Below are the code and all the weights of a small trained network. Each question names an input and a target symbol and asks about switching units off, where a switched-off unit gives its printed mean instead of its output.

import numpy as np


def w(rows, s, z=0):
    codes = np.array(rows[::2]) - 128.0
    scale = np.full(codes.shape[1], s)
    scale[-1] = z or s
    return codes * scale


def f(y):
    return np.maximum(y, 0)


def softmax(a):
    e = np.exp(a - a.max(-1, keepdims=True))
    return e / e.sum(-1, keepdims=True)


def log_softmax(a):
    a = a - a.max(-1, keepdims=True)
    return a - np.log(np.exp(a).sum(-1, keepdims=True))


def net(x, mask):
    ids = ['γδζηθλμξπστφ'.index(c) for c in x.split()]
    T = len(ids)
    res = E[ids] + P[:T]
    u = 0
    for l in range(2):
        r = res
        for j in range(3):
            rows = slice(2 * j, 2 * j + 2)
            q, k, v = (r @ M[l][rows].T for M in (Q, K, V))
            z = softmax(np.where(np.tri(T) > 0, q @ k.T / 2**0.5, -1e9)) @ v
            o = O[l][rows]
            res = res + np.where(mask[u + j], z, o[:, -1]) @ o[:, :-1]
        u += 3
        y = f(res @ A[l][:, :-1].T + A[l][:, -1])
        res = res + np.where(mask[u : u + 12], y, B[l][:, -1]) @ B[l][:, :-1]
        u += 12
    return log_softmax(res[-1] @ U[:, :-1].T + U[:, -1])


Q, K, V, O, A, B = {}, {}, {}, {}, {}, {}
E = w([
[98,211,201,133,194,98],'γ',
[70,99,194,87,142,121],'δ',
[198,156,109,110,151,97],'ζ',
[212,151,129,104,220,48],'η',
[201,113,125,105,239,120],'θ',
[106,147,74,159,194,79],'λ',
[150,33,108,91,145,89],'μ',
[155,144,36,96,138,41],'ξ',
[111,171,134,165,203,97],'π',
[84,152,107,94,160,224],'σ',
[149,107,178,158,149,65],'τ',
[169,139,250,43,146,76],'φ',
],0.016)
P = w([
[64,118,143,194,121,7],'0',
[145,124,125,106,103,178],'1',
[147,127,114,102,121,164],'2',
[140,110,112,93,134,166],'3',
[140,115,110,97,140,158],'4',
[154,159,96,122,148,144],'5',
[85,135,121,88,130,149],'6',
[155,148,134,120,152,149],'7',
[157,191,104,118,151,128],'8',
[115,137,131,93,123,151],'9',
[158,137,109,118,140,112],'10',
[158,161,104,121,144,107],'11',
],0.012)
Q[0] = w([
[200,184,102,107,132,194],'0.h0',
[183,178,121,92,60,164],'0.h0',
[163,117,166,70,235,43],'0.h1',
[190,114,116,99,192,51],'0.h1',
[45,10,74,88,159,95],'0.h2',
[1,121,186,64,209,132],'0.h2',
],0.008)
K[0] = w([
[155,191,87,177,176,108],'0.h0',
[159,131,1,165,167,159],'0.h0',
[123,125,132,166,133,66],'0.h1',
[94,140,143,181,114,49],'0.h1',
[97,146,201,184,114,173],'0.h2',
[122,129,129,167,130,84],'0.h2',
],0.0098)
V[0] = w([
[139,89,89,88,165,150],'0.h0',
[122,78,165,100,86,124],'0.h0',
[112,101,49,193,62,69],'0.h1',
[167,114,124,140,163,91],'0.h1',
[117,175,158,130,115,122],'0.h2',
[120,252,127,84,111,118],'0.h2',
],0.012)
O[0] = w([
[165,114,116,154,46,118,82],'0.h0',
[182,254,143,152,159,170,49],'0.h0',
[46,93,209,110,50,204,156],'0.h1',
[62,210,53,3,123,241,254],'0.h1',
[101,209,119,180,175,185,174],'0.h2',
[165,56,107,125,255,131,221],'0.h2',
],0.0067,0.0056)
A[0] = w([
[141,68,232,86,94,91,193],'0.n0',
[132,165,99,81,51,176,155],'0.n1',
[112,110,140,144,81,101,43],'0.n2',
[2,65,93,182,88,72,158],'0.n3',
[109,106,152,113,179,130,4],'0.n4',
[142,158,125,107,143,27,216],'0.n5',
[75,172,184,177,161,109,227],'0.n6',
[147,106,138,152,57,105,130],'0.n7',
[171,162,181,144,79,192,88],'0.n8',
[175,115,198,110,92,153,77],'0.n9',
[148,133,154,170,137,165,10],'0.n10',
[75,111,84,160,77,134,81],'0.n11',
],0.0091,0.0039)
B[0] = w([
[50,213,111,93,171,103,170],'0.n0',
[110,133,65,164,192,115,172],'0.n1',
[141,137,92,99,76,109,131],'0.n2',
[136,143,254,65,66,209,161],'0.n3',
[114,148,113,130,117,124,174],'0.n4',
[96,76,113,162,179,224,233],'0.n5',
[161,103,57,124,158,206,254],'0.n6',
[164,158,74,73,148,126,131],'0.n7',
[144,96,108,110,166,63,138],'0.n8',
[52,130,129,100,154,117,141],'0.n9',
[130,143,198,105,115,166,128],'0.n10',
[158,110,111,117,125,154,138],'0.n11',
],0.0083,0.0076)
Q[1] = w([
[84,176,139,164,253,227],'1.h0',
[93,74,125,77,227,118],'1.h0',
[103,139,108,34,234,182],'1.h1',
[180,165,1,65,192,223],'1.h1',
[53,67,177,146,39,132],'1.h2',
[103,70,76,96,76,111],'1.h2',
],0.0072)
K[1] = w([
[15,206,167,107,172,134],'1.h0',
[66,79,125,7,145,62],'1.h0',
[69,106,186,129,52,107],'1.h1',
[129,105,204,100,89,153],'1.h1',
[90,143,135,142,1,66],'1.h2',
[109,65,137,45,130,85],'1.h2',
],0.0081)
V[1] = w([
[85,129,149,131,203,77],'1.h0',
[232,2,77,96,136,195],'1.h0',
[132,186,35,82,140,65],'1.h1',
[99,179,238,1,32,133],'1.h1',
[162,90,47,64,2,94],'1.h2',
[181,184,153,186,224,212],'1.h2',
],0.0066)
O[1] = w([
[151,120,136,37,18,61,175],'1.h0',
[3,214,143,170,132,86,100],'1.h0',
[221,207,111,90,156,181,92],'1.h1',
[189,137,225,207,160,152,219],'1.h1',
[168,249,167,201,218,92,7],'1.h2',
[126,37,126,136,47,130,241],'1.h2',
],0.0062,0.019)
A[1] = w([
[217,70,147,129,76,143,32],'1.n0',
[30,113,98,198,68,164,113],'1.n1',
[154,118,165,203,173,110,57],'1.n2',
[206,54,70,226,140,104,100],'1.n3',
[152,93,115,97,234,69,253],'1.n4',
[86,83,83,145,3,101,83],'1.n5',
[142,124,72,144,71,64,42],'1.n6',
[89,50,144,67,127,190,150],'1.n7',
[136,208,125,152,117,45,206],'1.n8',
[94,92,46,118,193,215,250],'1.n9',
[87,153,202,209,134,68,73],'1.n10',
[169,119,216,183,69,86,100],'1.n11',
],0.0075,0.0041)
B[1] = w([
[88,163,110,130,181,185,169],'1.n0',
[201,83,169,102,134,73,169],'1.n1',
[119,158,146,106,150,144,146],'1.n2',
[156,117,178,88,121,133,151],'1.n3',
[121,147,163,123,2,142,147],'1.n4',
[153,164,162,114,209,113,197],'1.n5',
[107,149,188,154,118,152,139],'1.n6',
[158,149,53,183,152,111,253],'1.n7',
[169,47,126,171,191,101,129],'1.n8',
[107,184,198,121,54,112,222],'1.n9',
[122,137,156,113,234,134,139],'1.n10',
[57,152,73,68,174,139,148],'1.n11',
],0.0075,0.029)
U = w([
[136,88,125,2,155,123,146],'γ',
[153,86,140,160,79,178,187],'δ',
[120,125,105,129,104,197,153],'ζ',
[40,203,124,124,51,199,168],'η',
[101,181,123,123,86,167,113],'θ',
[61,101,139,158,186,129,131],'λ',
[184,190,148,160,110,163,160],'μ',
[94,146,117,143,146,163,133],'ξ',
[66,80,156,191,81,148,194],'π',
[126,85,181,148,108,104,89],'σ',
[72,123,119,179,87,200,120],'τ',
[106,136,114,117,133,159,3],'φ',
],0.0066,0.0032)

Each question gives the input, a string of symbols that net reads in full, and the target symbol t.
The units are the heads (2 rows each of Q, K, V and O) and the neurons (one row each of A and B). Each row of codes is followed by its name. A weight is (code - 128) times the scale printed after its matrix; where a second scale follows, it is the last column's (O, A, B and U).
mask holds one flag per unit, layer by layer, with each layer's heads first. A switched-off unit (its flag False) gives its mean, the last column of its rows in O or B, instead of its output. The means were averaged over made-up inputs and are rounded, as every weight is.
A unit's drop is (log p(t) with every unit on - log p(t) with that unit switched off) / (log p(t) with every unit on - log p(t) with every unit switched off).
The circuit of an input: a set's keep is (log p(t) with only the set's units on - log p(t) with every unit switched off) / (log p(t) with every unit on - log p(t) with every unit switched off). Starting from the 12 units with the biggest drops (on a tie, the unit counted first), units are removed one at a time, each time the one whose removal leaves the highest keep (on an exact tie, the one counted first), for as long as the keep stays at least 0.8.
units of the circuit, in order: the units of the circuit, biggest drop first
unit that matters most: the unit with the biggest drop
top k neurons: the k neurons with the biggest drops, biggest first
k most important neurons of layer l: the k neurons of layer l with the biggest drops, biggest first
heads that matter: for each layer, one digit per head in row order, 1 if its drop is at least 0.15 and else 0, layers parted by /
input μ γ γ μ λ μ μ λ γ δ, target μ: 2 most important neurons of layer 0 => [0.n0, 0.n3]
input δ θ γ γ γ γ ζ π, target δ: top 2 neurons => [0.n3, 0.n0]
input γ γ π, target γ: unit that matters most => 1.h1
input γ π γ γ η δ, target γ: units of the circuit, in order => [1.h1, 0.h1]
input μ γ δ, target μ: units of the circuit, in order => [0.h2, 1.h2]
input η γ λ γ μ λ, target η: units of the circuit, in order => [0.h1, 1.h1, 1.n9]
input μ γ λ λ γ μ γ μ π, target μ: units of the circuit, in order => [0.h2, 1.h1, 1.h2, 0.n0]
input φ μ π ξ γ σ, target γ: units of the circuit, in order => [1.h1, 0.n5, 0.h1]
input μ σ λ μ, target μ: units of the circuit, in order => [0.h2, 1.h2, 0.h1, 0.n2]
input λ π γ σ η γ η γ μ λ μ η, target λ: 3 most important neurons of layer 1 => [1.n10, 1.n9, 1.n11]
input λ γ γ μ, target λ: top 2 neurons => [0.n3, 0.n6]
input γ μ γ, target γ: units of the circuit, in order => [1.h1, 1.h0]
input η θ γ, target η: 2 most important neurons of layer 0 => [0.n1, 0.n5]
input μ π δ γ γ λ η λ δ μ λ, target μ: heads that matter => 011 / 111
input μ λ σ γ η, target μ: top 2 neurons => [0.n0, 0.n3]
input γ γ γ γ γ γ λ ξ μ γ γ, target γ: unit that matters most => 1.h1
input γ μ γ γ γ σ γ π γ γ λ π, target γ: 2 most important neurons of layer 0 => [0.n6, 0.n5]
input γ η λ σ γ δ, target γ: heads that matter => 111 / 011
input γ ξ λ τ θ θ η θ γ τ λ, target γ: heads that matter => 111 / 011
input λ λ π γ μ γ γ λ λ θ π, target λ: top 2 neurons => [0.n3, 1.n10]
input η η λ λ, target η: heads that matter => 010 / 011
input λ μ π γ η τ, target λ: unit that matters most => 0.n3
input λ μ θ, target λ: 2 most important neurons of layer 1 => [1.n10, 1.n9]
input γ π λ γ τ, target γ: top 3 neurons => [1.n5, 1.n1, 0.n5]
input μ η λ, target μ: heads that matter => 011 / 011
input δ γ γ μ γ γ γ λ, target δ: top 3 neurons => [0.n3, 0.n0, 1.n3]
input λ γ μ μ ξ, target λ: heads that matter => 010 / 011
